Below are the code and all the weights of a small trained network. Each question names an input and a target symbol and asks about switching units off, where a switched-off unit gives its printed mean instead of its output.

import numpy as np


def w(rows, s, z=0):
    codes = np.array(rows[::2]) - 128.0
    scale = np.full(codes.shape[1], s)
    scale[-1] = z or s
    return codes * scale


def norm(h):
    return h / np.sqrt((h * h).mean(-1, keepdims=True) + 1e-5)


def f(y):
    return y / 2 * (1 + np.tanh(0.7978845608 * (y + 0.044715 * y**3)))


def softmax(a):
    e = np.exp(a - a.max(-1, keepdims=True))
    return e / e.sum(-1, keepdims=True)


def log_softmax(a):
    a = a - a.max(-1, keepdims=True)
    return a - np.log(np.exp(a).sum(-1, keepdims=True))


def net(x, mask):
    ids = ['αβγδεζηθλμξστφψω'.index(c) for c in x.split()]
    T = len(ids)
    res = E[ids] + P[:T]
    u = 0
    for l in range(2):
        r = norm(res)
        for j in range(3):
            rows = slice(2 * j, 2 * j + 2)
            q, k, v = (r @ M[l][rows].T for M in (Q, K, V))
            z = softmax(np.where(np.tri(T) > 0, q @ k.T / 2**0.5, -1e9)) @ v
            o = O[l][rows]
            res = res + np.where(mask[u + j], z, o[:, -1]) @ o[:, :-1]
        u += 3
        y = f(norm(res) @ A[l][:, :-1].T + A[l][:, -1])
        res = res + np.where(mask[u : u + 8], y, B[l][:, -1]) @ B[l][:, :-1]
        u += 8
    return log_softmax(norm(res)[-1] @ U[:, :-1].T + U[:, -1])


Q, K, V, O, A, B = {}, {}, {}, {}, {}, {}
E = w([
[157,131,117],'α',
[117,92,125],'β',
[157,130,117],'γ',
[117,93,125],'δ',
[157,130,117],'ε',
[106,91,121],'ζ',
[159,135,113],'η',
[154,147,109],'θ',
[117,92,124],'λ',
[118,91,124],'μ',
[135,166,99],'ξ',
[81,162,100],'σ',
[82,163,100],'τ',
[142,154,104],'φ',
[137,93,4],'ψ',
[128,135,179],'ω',
],0.031)
P = w([
[9,52,164],'0',
[108,157,142],'1',
[118,154,132],'2',
[123,147,125],'3',
[128,141,116],'4',
[130,136,109],'5',
[135,131,100],'6',
[138,125,91],'7',
[140,120,80],'8',
[141,114,65],'9',
[141,112,52],'10',
[140,108,28],'11',
],0.014)
Q[0] = w([
[121,174,123],'L0H0',
[109,2,211],'L0H0',
[108,128,69],'L0H1',
[102,184,255],'L0H1',
[117,134,128],'L0H2',
[125,129,129],'L0H2',
],0.046)
K[0] = w([
[90,92,142],'L0H0',
[217,239,100],'L0H0',
[116,157,97],'L0H1',
[144,145,253],'L0H1',
[121,134,130],'L0H2',
[127,134,127],'L0H2',
],0.039)
V[0] = w([
[136,143,135],'L0H0',
[134,128,115],'L0H0',
[185,94,255],'L0H1',
[67,213,201],'L0H1',
[110,166,251],'L0H2',
[104,105,85],'L0H2',
],0.03)
O[0] = w([
[143,135,140,115],'L0H0',
[142,122,128,125],'L0H0',
[254,165,138,92],'L0H1',
[125,230,90,199],'L0H1',
[140,226,184,254],'L0H2',
[159,119,106,131],'L0H2',
],0.028,0.006)
A[0] = w([
[217,134,146,95],'L0N0',
[128,155,251,130],'L0N1',
[156,98,57,146],'L0N2',
[86,125,213,103],'L0N3',
[132,136,124,3],'L0N4',
[49,161,203,153],'L0N5',
[54,64,135,234],'L0N6',
[136,147,134,44],'L0N7',
],0.022,0.0037)
B[0] = w([
[110,61,61,173],'L0N0',
[95,125,56,153],'L0N1',
[91,90,101,134],'L0N2',
[187,153,97,160],'L0N3',
[158,179,159,121],'L0N4',
[227,133,71,181],'L0N5',
[146,102,2,249],'L0N6',
[140,152,110,128],'L0N7',
],0.028,0.018)
Q[1] = w([
[150,100,175],'L1H0',
[210,156,220],'L1H0',
[60,179,131],'L1H1',
[190,129,73],'L1H1',
[113,128,255],'L1H2',
[107,83,178],'L1H2',
],0.057)
K[1] = w([
[110,70,99],'L1H0',
[2,113,67],'L1H0',
[224,219,101],'L1H1',
[45,104,129],'L1H1',
[12,123,28],'L1H2',
[142,114,95],'L1H2',
],0.049)
V[1] = w([
[17,130,103],'L1H0',
[45,130,110],'L1H0',
[107,64,157],'L1H1',
[179,105,107],'L1H1',
[4,146,130],'L1H2',
[113,179,170],'L1H2',
],0.034)
O[1] = w([
[78,77,47,106],'L1H0',
[90,88,66,111],'L1H0',
[177,154,32,130],'L1H1',
[187,94,158,159],'L1H1',
[99,3,188,3],'L1H2',
[86,81,54,152],'L1H2',
],0.023,0.024)
A[1] = w([
[159,60,111,205],'L1N0',
[51,75,167,192],'L1N1',
[98,68,123,70],'L1N2',
[83,161,95,171],'L1N3',
[205,228,174,219],'L1N4',
[208,245,185,107],'L1N5',
[189,158,148,108],'L1N6',
[254,77,171,254],'L1N7',
],0.031,0.0027)
B[1] = w([
[169,144,179,173],'L1N0',
[169,179,163,139],'L1N1',
[127,168,144,146],'L1N2',
[105,104,164,189],'L1N3',
[179,254,88,253],'L1N4',
[180,228,62,251],'L1N5',
[124,161,64,182],'L1N6',
[61,116,179,175],'L1N7',
],0.065,0.018)
U = w([
[118,124,158,109],'α',
[130,127,160,65],'β',
[119,111,171,214],'γ',
[141,120,160,74],'δ',
[128,121,163,96],'ε',
[239,91,143,45],'ζ',
[199,91,160,104],'η',
[195,86,104,2],'θ',
[176,100,167,95],'λ',
[171,102,167,81],'μ',
[63,120,102,54],'ξ',
[33,146,126,85],'σ',
[5,158,118,113],'τ',
[64,103,69,88],'φ',
[122,92,95,80],'ψ',
[157,244,113,182],'ω',
],0.019,0.0065)

Each question gives the input, a string of symbols that net reads in full, and the target symbol t.
The units are the heads (2 rows each of Q, K, V and O) and the neurons (one row each of A and B). Each row of codes is followed by its name. A weight is (code - 128) times the scale printed after its matrix; where a second scale follows, it is the last column's (O, A, B and U).
mask holds one flag per unit, layer by layer, with each layer's heads first. A switched-off unit (its flag False) gives its mean, the last column of its rows in O or B, instead of its output. The means were averaged over made-up inputs and are rounded, as every weight is.
A unit's drop is (log p(t) with every unit on - log p(t) with that unit switched off) / (log p(t) with every unit on - log p(t) with every unit switched off).
The circuit of an input: a set's keep is (log p(t) with only the set's units on - log p(t) with every unit switched off) / (log p(t) with every unit on - log p(t) with every unit switched off). Starting from the 12 units with the biggest drops (on a tie, the unit counted first), units are removed one at a time, each time the one whose removal leaves the highest keep (on an exact tie, the one counted first), for as long as the keep stays at least 0.8.
units of the circuit, in order: the units of the circuit, biggest drop first
unit that matters most: the unit with the biggest drop
top k neurons: the k neurons with the biggest drops, biggest first
top k neurons in layer l: the k neurons of layer l with the biggest drops, biggest first
which heads matter: for each layer, one digit per head in row order, 1 if its drop is at least 0.15 and else 0, layers parted by /
input θ ω ζ ω γ τ μ, target τ: units of the circuit, in order : [L0H1, L1N4, L1N5]
input ω θ τ ω α ω η λ τ α β, target τ: which heads matter : 011 / 000
input τ ω ω θ ω τ ζ φ, target φ: units of the circuit, in order : [L0H1, L1N4, L1N5]
input ζ β μ ω φ η γ, target φ: top 3 neurons : [L0N6, L1N4, L1N5]
input ζ ζ ω ζ ζ ω ω α γ σ φ, target φ: unit that matters most : L0N6
input γ θ τ τ, target τ: which heads matter : 010 / 000
input ω ω ζ ω γ λ τ ω ζ φ η, target φ: top 2 neurons : [L1N4, L1N5]
input ζ ω η ω ζ γ β μ μ τ δ, target τ: units of the circuit, in order : [L0H1, L1N4]
input ω τ λ ω ω τ ζ ε, target τ: top 3 neurons in layer 1 : [L1N4, L1N5, L1N3]
input α ω ω ω ω ζ γ ω γ φ γ, target φ: which heads matter : 011 / 001
input α ζ δ, target ζ: which heads matter : 001 / 101
input ω ω γ τ ζ τ θ η, target τ: top 4 neurons : [L0N1, L1N4, L1N5, L0N6]
input γ ω φ η γ ω ω ω γ ζ ζ, target ζ: which heads matter : 011 / 111
input η τ ζ β δ, target ζ: unit that matters most : L0H2
input σ δ ζ δ ω θ ω ω α τ β, target τ: top 2 neurons : [L0N6, L1N4]
input ω ω ω ζ ζ μ ζ γ τ φ ε, target φ: which heads matter : 010 / 010
input ω ω ω ζ τ η, target τ: which heads matter : 011 / 011
input ω φ ω τ τ φ γ γ α ζ φ β, target φ: which heads matter : 000 / 010
input ω ω ζ γ λ γ ε ζ α, target ζ: top 2 neurons : [L1N0, L1N4]
input ζ θ φ ω ω ε ξ ζ α ε, target ζ: top 4 neurons in layer 1 : [L1N4, L1N5, L1N0, L1N6]
input σ β ω η γ ζ γ ω ω α ζ ζ, target ζ: which heads matter : 011 / 101
input ω μ τ β ε, target τ: top 2 neurons : [L0N1, L1N4]
input τ γ γ, target τ: top 3 neurons : [L1N4, L1N5, L1N2]
input φ τ ω α ω ω ζ ω ω ζ ζ α, target ζ: which heads matter : 011 / 111
input ζ σ σ η ω ζ φ β, target φ: which heads matter : 011 / 000
input ω ω ζ ω ζ μ η τ ζ, target τ: unit that matters most : L0H1
input α ω ζ ω α τ θ, target τ: top neuron : [L0N6]
input θ γ τ ζ φ ζ, target φ: top 4 neurons : [L0N6, L1N4, L1N5, L1N7]
input ω ζ γ τ η ζ ζ β, target ζ: top 2 neurons : [L1N0, L1N4]
